W = ((93.5, 69.4, 134.3, -2.1, 124.6, -9.5, -41.9, -52.7, 19.3, -47.3, -61.8, 11.6), (-165.3, -97.9, 101.1, 16.7, 120.5, 176.5, 40.5, -20.3, 137.5, 62.6, -45.7, 159.3), (-179.3, 142.0, 7.9, 246.4, 210.3, -30.8, 87.2, -30.8, 34.4, 53.2, -34.2, -154.7), (97.3, 72.4, 72.6, 27.0, -1.1, 39.5, 43.7, 54.1, 16.0, 12.8, 124.4, 86.2), (25.7, -11.2, 104.7, 64.7, 12.7, 158.2, -21.6, -121.5, 77.6, 0.1, -198.9, 9.6), (48.0, 13.4, 63.6, -12.6, 0.2, -42.6, 15.0, -85.8, -53.5, 142.2, -279.7, 57.6))
W[0,0]: 93.5
W[0]: [93.5, 69.4, 134.3, -2.1, 124.6, -9.5, -41.9, -52.7, 19.3, -47.3, -61.8, 11.6]
W[:, 0]: [93.5, -165.3, -179.3, 97.3, 25.7, 48.0]
W[2,2]: 7.9
W[3,1]: 72.4
W[3]: [97.3, 72.4, 72.6, 27.0, -1.1, 39.5, 43.7, 54.1, 16.0, 12.8, 124.4, 86.2]
W[2,1]: 142.0
W[1,3]: 16.7
W[1,1]: -97.9
W[2,7]: -30.8
W[3,8]: 16.0
W[2,8]: 34.4
W[5,5]: -42.6
W[:, 8]: [19.3, 137.5, 34.4, 16.0, 77.6, -53.5]
W[2,0]: -179.3
W[1,10]: -45.7
W[1,2]: 101.1
W[1,7]: -20.3
W[:, 4]: [124.6, 120.5, 210.3, -1.1, 12.7, 0.2]
W[2,11]: -154.7
W[1]: [-165.3, -97.9, 101.1, 16.7, 120.5, 176.5, 40.5, -20.3, 137.5, 62.6, -45.7, 159.3]
W[2,3]: 246.4
W[2,10]: -34.2
W[5,4]: 0.2
W[0,5]: -9.5
W[0,8]: 19.3
W[3,7]: 54.1
W[:, 11]: [11.6, 159.3, -154.7, 86.2, 9.6, 57.6]
W[3,5]: 39.5
W[4]: [25.7, -11.2, 104.7, 64.7, 12.7, 158.2, -21.6, -121.5, 77.6, 0.1, -198.9, 9.6]
W[5,2]: 63.6

M =
array([[  0,   2,  14,   7,   4,   1,  -1,   2,   0,   1,   0,   0,  -2,
          5,   0,   0],
       [  1,   8,   1,   0, -11,   2,  -1,   3,   0,  -6,   6,  -1,  -1,
        -19,   1,   0],
       [ -1,   2,  37,  15,   7,   1,   1,   0,   0,   4,  -7,   1,   0,
          8,  -2,  -1],
       [  0,   2,   0,  -3,   2,   1,  -2,   2,   0,  -2,   1,  -1,  -2,
         -5,   0,   1],
       [  2,  -2,   5,   1,  -5,  -1,   3,  -3,   1,   1,  -3,   1,   1,
          7,   2,  -1],
       [ -1,  -1,  -8,   0,  -6,   0,  -1,  -1,   0,  -2,  -2,   0,  -1,
          6,   1,   1],
       [ -3,   5,  11,  -1,   1,   3,  -7,   1,  -1,   3,  -4,  -1,  -3,
         -7,   0,   3],
       [  0,   1,  -1,   6,  -6,   1,  -1,   2,   0,   2,   6,  -1,   1,
          1,   0,   0],
       [ -5,   3,  -1, -11,  18,  -2,   2,  -3,   0, -15,  -2,  -1,   1,
        -14,   3,  -1],
       [ -1,  -3,  10,   1,   3,  -1,   2,  -1,   0,  -2,  -1,   1,   1,
          3,  -1,  -1]])
Indices start at 0.
row 0 col 0 -> 0
row 3 col 1 -> 2
row 8 col 2 -> -1
row 3 col 7 -> 2
row 3 col 15 -> 1
row 3 col 13 -> -5
row 6 col 1 -> 5
row 1 col 12 -> -1
row 1 col 13 -> -19
row 5 col 1 -> -1
row 8 col 8 -> 0
row 0 col 6 -> -1
row 5 col 4 -> -6
row 7 col 2 -> -1
row 2 col 0 -> -1
row 7 col 3 -> 6
row 7 col 12 -> 1
row 3 col 5 -> 1
row 2 col 7 -> 0
row 6 col 3 -> -1
row 6 col 11 -> -1
row 5 col 2 -> -8
row 7 col 8 -> 0
row 3 col 12 -> -2
row 9 col 9 -> -2
row 5 col 0 -> -1
row 4 col 10 -> -3
row 1 col 7 -> 3
row 4 col 3 -> 1
row 6 col 6 -> -7
row 5 col 7 -> -1
row 2 col 11 -> 1
row 9 col 15 -> -1
row 7 col 5 -> 1
row 2 col 5 -> 1

B =
[[ -9  -3  -4  -1]
 [ 12  -5  -7  -3]
 [  0   0  -6   0]
 [ 21  13  23   3]
 [-25  -5 -12   0]
 [ 16  -2  -4  -2]
 [ 10   8  14   2]
 [-10  -4  -9  -1]
 [ 10  -3  -6  -2]
 [-36 -12 -14  -2]
 [-13  -6  -9  -2]
 [ 14   2   3   0]]
Indices start at 0.
(0, 0) = -9
(9, 0) = -36
(3, 0) = 21
(1, 3) = -3
(7, 0) = -10
(7, 1) = -4
(10, 2) = -9
(10, 0) = -13
(11, 2) = 3
(11, 0) = 14
(10, 1) = -6
(2, 3) = 0
(3, 3) = 3
(9, 1) = -12
(4, 1) = -5
(0, 3) = -1
(5, 1) = -2
(5, 0) = 16
(6, 1) = 8
(3, 2) = 23
(8, 1) = -3
(0, 1) = -3

x =
[[-16  -1   9  35  36  16 -28  -8]
 [-36  35  20 -11   4  29 -27  29]
 [ 48   2  -8 -18 -22  13   5   7]]
Indices start at 0.
(0, 0) => -16
(2, 1) => 2
(0, 4) => 36
(1, 3) => -11
(1, 2) => 20
(2, 2) => -8
(1, 1) => 35
(2, 5) => 13
(0, 1) => -1
(1, 0) => -36
